Small tables with named rows and columns. After each table, cells are looked up by row and column.

gozilu
|  | zesuze | pezin | vur | fef | pemog | ref | puf | neb |
|---|---|---|---|---|---|---|---|---|
| fep | 0.447 | 0.799 | 0.274 | 0.522 | 0.572 | 0.750 | 0.746 | 0.737 |
| difogo | 0.592 | 0.402 | 0.790 | 0.443 | 0.482 | 0.554 | 0.455 | 0.776 |
| ruv | 0.280 | 0.631 | 0.543 | 0.482 | 0.619 | 0.285 | 0.672 | 0.395 |
| bufi | 0.658 | 0.258 | 0.264 | 0.429 | 0.557 | 0.549 | 0.594 | 0.486 |
| lel | 0.697 | 0.432 | 0.617 | 0.553 | 0.376 | 0.719 | 0.382 | 0.741 |
| dum | 0.584 | 0.420 | 0.468 | 0.636 | 0.562 | 0.590 | 0.410 | 0.649 |
| fipus | 0.709 | 0.354 | 0.406 | 0.507 | 0.542 | 0.662 | 0.397 | 0.581 |
| mamegen | 0.739 | 0.374 | 0.511 | 0.440 | 0.388 | 0.690 | 0.493 | 0.611 |
| nak | 0.766 | 0.415 | 0.480 | 0.628 | 0.337 | 0.813 | 0.236 | 0.684 |
| vabip | 0.117 | 0.797 | 0.602 | 0.602 | 0.363 | 0.404 | 0.355 | 0.568 |
| fadeg | 0.434 | 0.256 | 0.295 | 0.206 | 0.222 | 0.455 | 0.606 | 0.486 |

pemog of nak = 0.337
neb of ruv = 0.395
fef of difogo = 0.443
pemog of fipus = 0.542
ref of fep = 0.750
neb of lel = 0.741
zesuze of nak = 0.766
pezin of fep = 0.799
ref of dum = 0.590
vur of fadeg = 0.295
pemog of fep = 0.572
vur of vabip = 0.602
fef of mamegen = 0.440
fef of fipus = 0.507
ref of mamegen = 0.690
ref of vabip = 0.404
zesuze of lel = 0.697
pemog of vabip = 0.363

Table tob
|  | rapu | meti | gif | rizuv |
|---|---|---|---|---|
| mozol | 1.71 | 2.27 | 4.58 | 5.19 |
| gol | 5.91 | 8.20 | 6.63 | 4.11 |
| bavi | 5.55 | 5.91 | 7.23 | 4.34 |
| vivurut | 4.33 | 2.77 | 6.15 | 4.36 |
| podofib | 6.92 | 6.96 | 7.40 | 4.07 |
| rizor | 5.80 | 6.26 | 7.61 | 4.16 |
| zude | 6.06 | 6.21 | 7.59 | 4.12 |
| dazoro | 3.56 | 2.99 | 4.46 | 5.59 |
| mulod | 3.68 | 4.58 | 0.15 | 7.69 |
| feded | 6.90 | 6.19 | 8.55 | 3.84 |
| ligeta | 4.72 | 4.58 | 0.80 | 7.81 |
| gimepa | 2.91 | 2.90 | 4.74 | 4.93 |
| fureri | 7.28 | 7.01 | 6.82 | 3.95 |
| daguz | 6.03 | 6.35 | 7.70 | 4.08 |

What is the gif of feded in tob? 8.55
What is the meti of rizor in tob? 6.26
What is the meti of podofib in tob? 6.96
What is the meti of dazoro in tob? 2.99
What is the rapu of bavi in tob? 5.55
What is the rapu of vivurut in tob? 4.33
What is the meti of fureri in tob? 7.01
What is the meti of gimepa in tob? 2.90
What is the gif of bavi in tob? 7.23
What is the rapu of gimepa in tob? 2.91
What is the rapu of mulod in tob? 3.68
What is the rizuv of gimepa in tob? 4.93
What is the meti of feded in tob? 6.19
Row with the largest rapu: fureri

